Look-ups in named tables: a row name and a column name give one cell, copied from the table.

Birid:
,Venisid,Puvis,Vus,Nepu,Gis,Fom,Parega,Tudeked
Kedag,34.571,39.330,45.838,44.165,38.630,49.403,54.862,33.744
Giz,59.538,55.180,16.698,9.068,44.649,8.540,13.978,48.224
Minu,27.687,28.079,60.944,65.751,47.098,86.136,72.251,21.207

Vus of Giz = 16.698
Nepu of Kedag = 44.165
Fom of Giz = 8.540
Venisid of Kedag = 34.571
Fom of Minu = 86.136
Tudeked of Minu = 21.207
Tudeked of Giz = 48.224
Nepu of Giz = 9.068
Parega of Kedag = 54.862
Venisid of Minu = 27.687
Gis of Giz = 44.649
Parega of Giz = 13.978
Puvis of Minu = 28.079
Puvis of Giz = 55.180

Kaz:
          Beko   Bonip    Fiko   Kesuz     Met    Niri  Bidogar  Filira  Nenugut     Miv
Zez     27.664  21.865  42.078  36.051  26.908  39.598   33.176  28.801   49.577  30.488
Gis     24.909  17.692  37.356  22.621  19.612  54.419   41.813  26.347   56.919  24.161
Dodeg   38.134  36.039  38.506  37.056  34.502  25.439   32.190  26.460   32.787  41.760
Kabo    14.940  13.286  36.793  20.299  30.523  32.984   34.916  15.288   40.528  19.228
Fuze    31.723  31.291  35.131  47.676  43.054  17.814   33.227  40.765   16.624  29.482
Vak     41.819  41.104  31.480  33.235  37.718  26.410   42.904  31.699   17.905  36.318
Luvopa  10.169   4.924  39.760   8.281  29.506  27.924   41.505   9.702   32.638  19.552
Keni    23.457   4.201  58.712  50.983  33.423  55.169   50.646  33.263   86.622  40.773
Divi    36.320  34.918  30.147  32.851  36.251  29.380   42.359  35.731   20.041  31.192
Maz     27.909  11.077  43.882  60.866  25.536  64.388   43.133  66.079   74.996  31.839
Kimazo  27.394  13.016  59.671  48.944  39.949  30.317   43.778  24.819   58.604  44.495
Med     16.406  12.422  36.442  22.618  27.166  35.363   29.523  21.252   49.350  28.836
Bem     33.666  31.370  30.427  28.898  27.475  41.857   37.163  31.821   40.465  32.046

Miv of Fuze: 29.482
Filira of Luvopa: 9.702
Kesuz of Bem: 28.898
Filira of Keni: 33.263
Bonip of Kimazo: 13.016
Nenugut of Divi: 20.041
Filira of Med: 21.252
Miv of Kimazo: 44.495
Nenugut of Kabo: 40.528
Kesuz of Fuze: 47.676
Fiko of Maz: 43.882
Kesuz of Kimazo: 48.944
Kesuz of Divi: 32.851
Bonip of Vak: 41.104
Miv of Divi: 31.192
Miv of Med: 28.836
Niri of Kabo: 32.984
Which row has the largest Met? Fuze

Debi:
cols = Tekipa, Vin, Mipopok, Zanu, Runozof
Tifev: [378, 600, 426, 476, 662]
Desul: [100, 585, 186, 192, 940]
Todupit: [947, 557, 897, 990, 59]
Pes: [532, 162, 430, 238, 293]

Desul, Vin => 585
Pes, Zanu => 238
Pes, Mipopok => 430
Todupit, Vin => 557
Desul, Tekipa => 100
Pes, Vin => 162
Tifev, Vin => 600
Pes, Runozof => 293
Desul, Mipopok => 186
Todupit, Mipopok => 897
Todupit, Zanu => 990
Tifev, Mipopok => 426
Tifev, Tekipa => 378
Row with the largest Tekipa: Todupit

Fuzin.tsv
	Daniboz	Nikaneb	Vete	Rolud	Sab	Rurul	Guga	Meko
Laf	0.104	0.469	0.009	-0.032	0.149	0.230	-0.399	0.235
Folek	0.128	-0.406	0.234	-0.464	0.075	-0.168	0.368	0.076
Kiguma	-0.347	-0.244	-0.287	0.166	-0.170	-0.179	-0.096	-0.360
Vezires	0.065	0.316	0.104	-0.030	0.119	0.222	-0.232	0.224
Viris	0.018	0.777	-0.375	0.173	0.390	0.160	-0.899	0.061
Bip	0.042	0.177	-0.449	-0.171	-0.367	-0.290	-0.506	-0.185
Fosi	0.023	0.271	0.036	-0.005	-0.002	0.183	-0.246	0.161
Tum	0.001	-0.208	0.261	-0.176	-0.202	0.072	0.241	0.120
Rit	0.312	0.027	-0.267	-0.570	-0.109	-0.424	-0.285	-0.021
Fanonil	-0.315	-0.336	-0.002	0.121	-0.140	-0.026	0.173	-0.203

Sab of Tum = -0.202
Rolud of Fanonil = 0.121
Rolud of Viris = 0.173
Rurul of Bip = -0.290
Rolud of Folek = -0.464
Guga of Viris = -0.899
Rurul of Rit = -0.424
Guga of Vezires = -0.232
Daniboz of Bip = 0.042

Bip:
columns: Bis, Niluraz, Sek, Fep, Rir, Gof, Bunu
Kogizo: [4.58, -5.70, 5.26, -0.58, -4.18, 6.11, 2.10]
Tiv: [4.75, -1.00, 2.34, -4.43, -7.26, 6.98, 3.04]
Tesuk: [4.73, -6.63, 5.00, -2.78, -4.62, 5.47, 2.61]
Telofev: [1.69, -5.63, 5.03, -4.07, -1.70, 5.55, 6.39]
Koz: [5.81, -2.38, 1.61, -2.89, -1.90, 3.65, -5.58]
Daz: [3.58, -6.82, 0.45, -3.01, -3.68, 6.35, 2.73]
Medazuv: [4.35, -3.14, 6.17, -4.57, -6.79, 3.09, -0.73]

What is the Niluraz of Medazuv in Bip?
-3.14
What is the Niluraz of Daz in Bip?
-6.82
What is the Bis of Tesuk in Bip?
4.73
What is the Fep of Telofev in Bip?
-4.07
What is the Rir of Tesuk in Bip?
-4.62
What is the Sek of Tiv in Bip?
2.34
What is the Rir of Medazuv in Bip?
-6.79
What is the Sek of Telofev in Bip?
5.03
What is the Gof of Medazuv in Bip?
3.09
What is the Fep of Tiv in Bip?
-4.43
What is the Rir of Daz in Bip?
-3.68
What is the Bis of Daz in Bip?
3.58
What is the Rir of Telofev in Bip?
-1.70
What is the Gof of Kogizo in Bip?
6.11
What is the Bunu of Medazuv in Bip?
-0.73
What is the Bunu of Daz in Bip?
2.73
What is the Gof of Daz in Bip?
6.35

Table Nadoz
fields: Bib, Nuv, Fos, Vegi, Vub, Nage
Lidoga: [-77, 64, -41, -76, 49, 52]
Bibosaf: [35, -19, 4, 6, -14, -78]
Lafo: [-50, 46, -42, -33, -22, -7]
Paba: [40, -28, -12, 33, -38, -46]
Zalu: [66, -51, 31, 60, -20, -27]

Lafo, Vegi: -33
Lafo, Bib: -50
Bibosaf, Vegi: 6
Bibosaf, Bib: 35
Lidoga, Vegi: -76
Zalu, Nuv: -51
Which row has the largest Fos? Zalu

Sifava.tsv
	Zet	Rukila	Kov	Rofa	Vorasa	Zup
Nes	81.07	28.74	68.92	43.85	34.16	29.05
Ruz	82.48	30.21	76.34	43.01	33.14	29.30
Zan	82.18	30.22	83.13	44.39	32.76	29.08
Boti	64.70	39.82	61.65	45.61	14.47	32.96
Fud	66.05	39.76	72.35	48.88	15.53	32.25

What is the Zup of Ruz in Sifava?
29.30
What is the Zet of Zan in Sifava?
82.18
What is the Zet of Boti in Sifava?
64.70
What is the Rofa of Boti in Sifava?
45.61
What is the Rukila of Fud in Sifava?
39.76
What is the Kov of Nes in Sifava?
68.92
What is the Rukila of Zan in Sifava?
30.22
What is the Vorasa of Nes in Sifava?
34.16

Fuz =
	Memiv	Migu	Kiv	Perolu	Das	Bomap
Matevum	7.6	1.8	7.3	7.1	2.6	5.5
Sepa	3.4	4.7	3.5	3.1	1.7	6.9
Sog	4.5	6.8	5.3	2.8	7.2	8.2
Talob	2.2	6.2	5.6	7.8	2.3	5.1
Duvi	3.6	8.1	8.2	5.5	3.8	2.9
Sozapad	7.3	2.3	7.8	7.5	7.9	7.1
Zodiper	2.8	3.1	2.1	5.5	5.6	4.4
Fesi	4.5	6.5	4.9	7.9	4.4	3.0
Kizupi	3.0	8.0	2.1	7.0	6.6	6.1
Kon	5.7	1.9	4.4	7.2	1.9	6.7
Pof	3.1	5.5	3.5	2.5	4.7	1.7

Sozapad, Perolu -> 7.5
Fesi, Memiv -> 4.5
Sepa, Bomap -> 6.9
Kizupi, Kiv -> 2.1
Zodiper, Memiv -> 2.8
Kon, Memiv -> 5.7

